Small tables with named rows and columns. After each table, cells are looked up by row and column.

vip =
fields: sodilad, dum, sali, tak, mumo
luf: [-15.031, -34.729, 40.009, 49.342, -70.574]
dez: [78.283, 73.839, 85.212, 84.769, 76.002]
taboku: [-12.172, -24.449, 16.189, 23.711, -45.740]

luf, sodilad => -15.031
taboku, sali => 16.189
luf, sali => 40.009
taboku, sodilad => -12.172
luf, tak => 49.342
dez, tak => 84.769
taboku, tak => 23.711
dez, sodilad => 78.283
luf, mumo => -70.574
dez, sali => 85.212
taboku, mumo => -45.740
taboku, dum => -24.449
dez, mumo => 76.002
luf, dum => -34.729
Which row has the largest sali? dez

resud.csv
,nibizik,pabi,vetutel,tobe,zatep,kovi,fut,kavovuf,keku
mado,136,113,149,134,121,160,138,154,133
rer,70,170,62,156,182,51,185,158,195
zozedor,157,80,179,146,109,197,104,142,98
vosamo,81,230,4,111,194,30,193,116,200
vup,148,80,176,139,100,189,120,159,109
kugeze,50,212,13,167,210,29,220,183,226
pir,158,73,190,139,88,207,114,163,101
pib,66,218,20,117,190,10,185,130,207
venat,140,87,169,139,105,183,124,159,113
laf,66,192,21,156,221,63,208,125,172

nibizik of kugeze = 50
kovi of mado = 160
kovi of vup = 189
pabi of venat = 87
keku of vosamo = 200
tobe of vup = 139
keku of pir = 101
vetutel of vup = 176
kavovuf of vup = 159
kavovuf of venat = 159
fut of kugeze = 220
kovi of zozedor = 197
tobe of rer = 156
nibizik of pib = 66
fut of pib = 185
tobe of pib = 117
tobe of pir = 139
kavovuf of laf = 125

nebed:
,rop,ran,nozos
berez,132,145,96
sev,80,131,111
bobimen,115,141,66
posasu,89,161,68
mupivud,98,92,49
zubev,97,167,116
kos,97,71,65
sanub,182,93,125
sos,155,227,164
rase,51,105,66
kuf,152,212,119

sanub, ran: 93
sev, ran: 131
kuf, nozos: 119
mupivud, rop: 98
sanub, rop: 182
zubev, ran: 167
bobimen, nozos: 66
sos, rop: 155
posasu, rop: 89
rase, rop: 51
berez, rop: 132
posasu, ran: 161
kos, nozos: 65
bobimen, rop: 115
mupivud, nozos: 49
Row with the largest nozos: sos

kodit:
|  | kav | bolaki | kek | metom | tagi |
|---|---|---|---|---|---|
| tedi | 723 | 548 | 384 | 273 | 295 |
| tevoli | 385 | 388 | 406 | 445 | 554 |
| zit | 403 | 494 | 540 | 470 | 521 |
| monu | 309 | 371 | 445 | 584 | 554 |
| selanuf | 386 | 702 | 818 | 418 | 529 |
| far | 674 | 493 | 359 | 321 | 355 |
| fifinol | 392 | 390 | 439 | 406 | 490 |
| topilo | 217 | 305 | 497 | 684 | 575 |
| nup | 362 | 423 | 539 | 376 | 470 |
| nulogo | 313 | 389 | 459 | 582 | 488 |
| veri | 382 | 432 | 433 | 468 | 478 |

tagi of nup: 470
metom of tedi: 273
metom of monu: 584
metom of nup: 376
kav of far: 674
kek of far: 359
bolaki of nulogo: 389
kav of nup: 362
metom of nulogo: 582
bolaki of zit: 494
kav of tevoli: 385
metom of topilo: 684
kek of nulogo: 459
tagi of monu: 554

Table larebi
         lovoko   vazem     vuk    mari    sifo  lutiruk   nevig  zulata
lak      -59351   10501   16403   40618    9862    -7448  -16995  -40849
taba     -61054   10749   18506   41332   11194    -8686  -16439  -41427
nokipel  -87968    9560   52467   35804   38592   -25287    -296  -42044
debabe   -34048    1409   -8037   25506   -8859     2595  -17871  -31733
befirib  -55086    9373   12069   39152    6184    -5576  -17648  -40007
vef      -28216   -1217  -12879   20550  -12216     3964  -17105  -28772
toragum   59026  -35558  -59923  -81154  -49775    -8921  -13728   24470
gofor    -37795    2972   -4886   28294   -6571     1622  -17999  -33429
fof      -18664   -6045  -20042   12060  -17281     5514  -15637  -24239
tav      -57238   10030   14333   39694    8050    -6570  -17166  -40666
rusi      57587  -35475  -59720  -79653  -49224    -8130  -13369   23731
fot       34130  -30265  -51175  -48154  -39390     1131  -11013    8109
lurudo   -15375   -7698  -22367    9069  -18981     5812  -15309  -22168

lak, zulata => -40849
gofor, nevig => -17999
fot, lutiruk => 1131
taba, sifo => 11194
fof, nevig => -15637
toragum, lovoko => 59026
befirib, lovoko => -55086
fot, sifo => -39390
tav, zulata => -40666
befirib, zulata => -40007
lak, vuk => 16403
rusi, nevig => -13369
rusi, zulata => 23731
toragum, vazem => -35558
lurudo, vuk => -22367
nokipel, vuk => 52467
Row with the largest vazem: taba

letarit =
         pizopo  lafa  bavif
fuz        72.9  25.7   27.7
tidalot    60.5  58.2   80.0
gotolu     29.1  62.2   23.0

bavif of fuz: 27.7
pizopo of tidalot: 60.5
bavif of gotolu: 23.0
pizopo of gotolu: 29.1
pizopo of fuz: 72.9
bavif of tidalot: 80.0
lafa of gotolu: 62.2
lafa of tidalot: 58.2
lafa of fuz: 25.7
Which row has the largest lafa? gotolu

Table didobip
,pamot,ven,sabofo,tufibuk,bav
zadoram,-15.2,31.0,38.6,-53.7,24.7
nor,17.6,18.4,19.6,20.9,17.9
gudima,21.7,16.8,20.1,21.3,19.9
selok,15.6,25.4,16.2,19.6,19.8
sotid,19.7,19.1,20.1,20.7,16.9
mokufi,20.1,15.7,19.0,19.8,16.7
sile,16.5,19.4,18.8,19.7,17.2
zikos,18.5,23.4,16.6,16.8,18.2
vuloza,0.2,-25.8,-0.9,-27.5,68.4
favavug,21.3,16.8,19.3,20.7,25.9
bubova,24.8,19.3,20.5,17.2,22.7
tevo,-15.9,32.9,80.7,2.3,-8.2

bav of mokufi: 16.7
ven of favavug: 16.8
bav of bubova: 22.7
bav of vuloza: 68.4
pamot of nor: 17.6
bav of favavug: 25.9
sabofo of nor: 19.6
pamot of sile: 16.5
ven of tevo: 32.9
bav of tevo: -8.2
ven of sotid: 19.1
pamot of sotid: 19.7
tufibuk of selok: 19.6
pamot of zikos: 18.5
sabofo of zikos: 16.6
bav of zikos: 18.2
Row with the largest bav: vuloza

Table nula
       kifano  kapuzi   bup  sezev   dedi    vol    bok  pifubim    gav
gibeb   73012   59521  5506  73944  28018  47638  87864    38384  45789
butu    72975   59535  5492  73941  28023  47619  87826    38383  45750
fak     73009   59525  5509  73944  28022  47638  87859    38387  45787

butu, kapuzi: 59535
gibeb, dedi: 28018
gibeb, bok: 87864
fak, vol: 47638
fak, kapuzi: 59525
butu, dedi: 28023
gibeb, sezev: 73944
fak, gav: 45787
fak, dedi: 28022
butu, gav: 45750
gibeb, bup: 5506
fak, pifubim: 38387
gibeb, kifano: 73012
gibeb, vol: 47638
fak, kifano: 73009
gibeb, gav: 45789
butu, kifano: 72975
fak, bok: 87859
butu, vol: 47619

pigi
fields: vineper, mazi, gad, fubu, sak, lovasa
fasur: [148, 134, 151, 155, 67, 135]
lota: [188, 142, 125, 167, 191, 153]
gipusak: [168, 124, 107, 172, 70, 115]
tig: [99, 98, 188, 164, 166, 93]
napuzo: [124, 153, 115, 168, 202, 180]
banap: [93, 113, 128, 106, 156, 148]
nurin: [99, 130, 138, 172, 92, 85]
laf: [148, 131, 115, 141, 192, 112]
dama: [117, 151, 149, 96, 90, 159]
ser: [170, 161, 116, 127, 161, 138]
nofeve: [51, 144, 132, 175, 89, 137]
ramolim: [119, 114, 122, 157, 117, 116]
gogu: [181, 137, 131, 146, 150, 101]
zevivid: [196, 121, 164, 153, 135, 107]

What is the sak of nurin in pigi? 92
What is the sak of laf in pigi? 192
What is the gad of nofeve in pigi? 132
What is the mazi of gogu in pigi? 137
What is the sak of tig in pigi? 166
What is the lovasa of nofeve in pigi? 137
What is the gad of nurin in pigi? 138
What is the sak of zevivid in pigi? 135
What is the mazi of gipusak in pigi? 124
What is the gad of gogu in pigi? 131
What is the lovasa of gipusak in pigi? 115
What is the lovasa of ser in pigi? 138
What is the sak of napuzo in pigi? 202
What is the sak of nofeve in pigi? 89
What is the sak of gogu in pigi? 150
What is the fubu of ramolim in pigi? 157
What is the gad of zevivid in pigi? 164
What is the lovasa of laf in pigi? 112

luv =
	dipazav	zuvibup	gisom	fov	veb	bal	rin
nukapub	4325	1816	4448	6638	1673	5966	4782
gud	6794	6315	6540	6581	5710	6129	6780
nire	6022	6240	6344	5819	6403	6050	6256
lomus	5246	6959	5028	3660	6964	4071	4827
pag	5712	6939	6970	5379	8256	6723	6515

dipazav of lomus is 5246
bal of gud is 6129
veb of pag is 8256
rin of pag is 6515
fov of nire is 5819
zuvibup of lomus is 6959
zuvibup of nire is 6240
fov of gud is 6581
gisom of gud is 6540
fov of nukapub is 6638
fov of pag is 5379
bal of pag is 6723
bal of nire is 6050
veb of nire is 6403
zuvibup of pag is 6939
dipazav of pag is 5712
gisom of pag is 6970
zuvibup of nukapub is 1816
bal of nukapub is 5966

Table mugul
	toz	tifog
nim	92	196
fasab	103	183
bip	195	119
tugu	96	209
veba	183	128
dasuz	182	114
zami	61	226
sekos	185	115
rami	96	193
geredi	189	114

What is the toz of nim in mugul? 92
What is the toz of dasuz in mugul? 182
What is the tifog of fasab in mugul? 183
What is the toz of veba in mugul? 183
What is the toz of bip in mugul? 195
What is the toz of tugu in mugul? 96
What is the toz of sekos in mugul? 185
What is the tifog of rami in mugul? 193
What is the tifog of nim in mugul? 196
What is the tifog of geredi in mugul? 114
Row with the largest toz: bip

ged =
cols = gulak, zofum, giv, giredan, zos, piz
felu: [40.090, 77.373, 39.543, 50.839, 32.764, 69.322]
kogu: [56.695, 67.877, 56.974, 28.579, 63.048, 74.953]
soroluf: [59.923, 50.399, 59.629, 80.313, 54.400, 44.641]
vilo: [48.656, 76.940, 48.745, 23.338, 52.540, 81.200]
dunapa: [77.450, 35.910, 77.818, 72.834, 82.213, 41.611]
zal: [70.334, 39.979, 70.348, 82.374, 69.234, 39.198]
metari: [85.950, 24.350, 86.427, 85.466, 91.486, 31.034]
pul: [54.784, 66.737, 54.863, 39.149, 57.486, 69.818]
renebi: [66.776, 42.014, 66.613, 87.144, 62.745, 37.992]
bis: [72.245, 41.120, 72.459, 71.803, 74.796, 44.333]
busil: [78.833, 28.419, 78.956, 95.006, 78.507, 28.621]
tov: [38.707, 84.863, 38.405, 28.667, 36.470, 82.313]
bogifa: [68.686, 43.154, 68.724, 76.573, 68.307, 43.126]
duv: [43.187, 77.835, 42.899, 38.678, 40.489, 74.859]

gulak of renebi is 66.776
piz of metari is 31.034
gulak of vilo is 48.656
piz of bis is 44.333
giv of metari is 86.427
zofum of bogifa is 43.154
gulak of bogifa is 68.686
giredan of dunapa is 72.834
piz of dunapa is 41.611
giredan of duv is 38.678
giv of busil is 78.956
zos of busil is 78.507
zos of bis is 74.796

